[[ 0.04  2.20  3.21  0.04]
 [-1.82  0.37 -4.13 -2.22]
 [ 2.57  0.52  2.64  1.84]
 [ 0.01 -3.08 -3.54  0.24]]
:
[[ 0.01 -3.08 -3.54  0.24]
 [ 2.57  0.52  2.64  1.84]
 [-1.82  0.37 -4.13 -2.22]
 [ 0.04  2.20  3.21  0.04]]

[[-0.97 -1.44 -0.15 -1.49 -1.61  1.35  2.02  0.28]
 [-0.33 -1.44  0.12  0.46  0.85 -1.10  0.67 -1.74]
 [ 0.33 -1.44  0.80 -2.27  3.59  2.62 -1.46  5.05]
 [ 0.45 -1.44 -0.28 -1.96 -1.76 -1.03  1.08  0.46]
 [-0.11 -1.44  3.57  0.17 -0.92  3.06  2.64  1.42]
 [ 0.60 -1.44  0.10  0.43  0.77 -1.09 -1.06 -0.31]]
:
[[ 0.60 -1.44  0.10  0.43  0.77 -1.09 -1.06 -0.31]
 [-0.11 -1.44  3.57  0.17 -0.92  3.06  2.64  1.42]
 [ 0.45 -1.44 -0.28 -1.96 -1.76 -1.03  1.08  0.46]
 [ 0.33 -1.44  0.80 -2.27  3.59  2.62 -1.46  5.05]
 [-0.33 -1.44  0.12  0.46  0.85 -1.10  0.67 -1.74]
 [-0.97 -1.44 -0.15 -1.49 -1.61  1.35  2.02  0.28]]

[[-1.00  0.09 -0.96  2.83  0.80 -1.33  3.06  2.82 -0.90  2.76 -1.37  3.02
  -1.67  2.94  2.17 -1.71]
 [ 0.91  0.30  0.74 -1.26 -0.30 -0.41 -1.51 -1.58  0.91 -1.00  0.62 -1.19
   0.53 -1.48 -1.08  0.09]
 [-0.47 -0.30 -0.43  0.68  0.16  0.38  0.77  1.26 -0.61  0.63 -0.34  0.81
  -0.40  0.91  0.82 -0.24]
 [ 1.09  2.23  0.92 -0.05  2.19 -4.61  0.20 -0.29  1.34  3.90  0.15  4.03
  -0.61 -0.01  2.78 -2.32]
 [-0.19  0.00 -0.15  0.25  0.19 -0.02  0.34  0.42 -0.21  0.43 -0.12  0.50
  -0.13  0.35  0.46 -0.09]
 [-0.69 -2.00 -0.55 -0.75 -2.17  4.48 -1.03 -0.58 -0.93 -4.26  0.25 -4.46
   1.03 -0.83 -3.11  2.57]]
:
[[-0.69 -2.00 -0.55 -0.75 -2.17  4.48 -1.03 -0.58 -0.93 -4.26  0.25 -4.46
   1.03 -0.83 -3.11  2.57]
 [-0.19  0.00 -0.15  0.25  0.19 -0.02  0.34  0.42 -0.21  0.43 -0.12  0.50
  -0.13  0.35  0.46 -0.09]
 [ 1.09  2.23  0.92 -0.05  2.19 -4.61  0.20 -0.29  1.34  3.90  0.15  4.03
  -0.61 -0.01  2.78 -2.32]
 [-0.47 -0.30 -0.43  0.68  0.16  0.38  0.77  1.26 -0.61  0.63 -0.34  0.81
  -0.40  0.91  0.82 -0.24]
 [ 0.91  0.30  0.74 -1.26 -0.30 -0.41 -1.51 -1.58  0.91 -1.00  0.62 -1.19
   0.53 -1.48 -1.08  0.09]
 [-1.00  0.09 -0.96  2.83  0.80 -1.33  3.06  2.82 -0.90  2.76 -1.37  3.02
  -1.67  2.94  2.17 -1.71]]

[[-1.66  4.16  2.09  2.13 -2.19 -2.18 -1.12 -2.14 -0.34  2.10 -1.40  1.70
   2.07 -2.23 -2.05 -2.14]
 [ 1.93 -1.27 -1.46 -2.55  0.71  1.63  1.29  1.63  1.80 -2.02  1.58  1.70
  -2.09  0.97  1.62  1.76]
 [ 0.86 -2.27  3.51  3.15 -0.67  3.27 -1.66  3.51 -2.22  3.39  2.31 -2.61
   3.30 -0.64  3.03  4.39]
 [ 1.27 -2.97  0.55  1.43  0.55  2.96 -0.28  3.24 -1.24  0.87  2.43 -2.70
   0.96  0.40  2.85  4.26]]
:
[[ 1.27 -2.97  0.55  1.43  0.55  2.96 -0.28  3.24 -1.24  0.87  2.43 -2.70
   0.96  0.40  2.85  4.26]
 [ 0.86 -2.27  3.51  3.15 -0.67  3.27 -1.66  3.51 -2.22  3.39  2.31 -2.61
   3.30 -0.64  3.03  4.39]
 [ 1.93 -1.27 -1.46 -2.55  0.71  1.63  1.29  1.63  1.80 -2.02  1.58  1.70
  -2.09  0.97  1.62  1.76]
 [-1.66  4.16  2.09  2.13 -2.19 -2.18 -1.12 -2.14 -0.34  2.10 -1.40  1.70
   2.07 -2.23 -2.05 -2.14]]

[[-5.26 -4.81 -0.96]
 [-0.02  1.21  0.82]
 [ 2.59  4.21 -4.45]]
:
[[ 2.59  4.21 -4.45]
 [-0.02  1.21  0.82]
 [-5.26 -4.81 -0.96]]

[[ 4.50  0.95  1.01 -0.41  0.63 -2.59 -0.62 -1.59  1.66 -0.55 -1.20 -0.08
   0.88 -2.55 -3.71]
 [ 1.57 -3.60 -3.43  2.73  0.96 -1.96 -1.66 -3.06  0.63 -2.02 -2.65 -1.35
  -1.00 -4.69 -0.17]
 [-0.74  2.27  1.52 -0.77  0.97  1.62  2.27  0.92 -0.40  1.64  4.00 -0.10
   3.22  1.82 -1.28]
 [-1.59  1.22  1.70 -3.40  0.17 -0.28  2.23  1.01 -2.73  2.61  1.19  2.01
   3.22  4.38 -2.34]
 [-1.52  1.50  2.35 -5.16  0.10  1.99  3.07  0.72 -4.24  0.06  3.43 -0.58
   4.80  0.90 -1.76]
 [-2.06 -2.99 -0.45 -5.01  0.35 -1.01  0.35 -2.38 -4.03 -0.38 -2.74 -3.64
   5.31 -1.77 -1.50]]
:
[[-2.06 -2.99 -0.45 -5.01  0.35 -1.01  0.35 -2.38 -4.03 -0.38 -2.74 -3.64
   5.31 -1.77 -1.50]
 [-1.52  1.50  2.35 -5.16  0.10  1.99  3.07  0.72 -4.24  0.06  3.43 -0.58
   4.80  0.90 -1.76]
 [-1.59  1.22  1.70 -3.40  0.17 -0.28  2.23  1.01 -2.73  2.61  1.19  2.01
   3.22  4.38 -2.34]
 [-0.74  2.27  1.52 -0.77  0.97  1.62  2.27  0.92 -0.40  1.64  4.00 -0.10
   3.22  1.82 -1.28]
 [ 1.57 -3.60 -3.43  2.73  0.96 -1.96 -1.66 -3.06  0.63 -2.02 -2.65 -1.35
  -1.00 -4.69 -0.17]
 [ 4.50  0.95  1.01 -0.41  0.63 -2.59 -0.62 -1.59  1.66 -0.55 -1.20 -0.08
   0.88 -2.55 -3.71]]

[[ 1.03  0.87  0.46]
 [-4.18 -3.64 -2.20]
 [ 2.21  1.93  1.19]
 [-4.81 -3.77 -2.07]
 [-3.69 -2.95 -1.71]]
:
[[-3.69 -2.95 -1.71]
 [-4.81 -3.77 -2.07]
 [ 2.21  1.93  1.19]
 [-4.18 -3.64 -2.20]
 [ 1.03  0.87  0.46]]
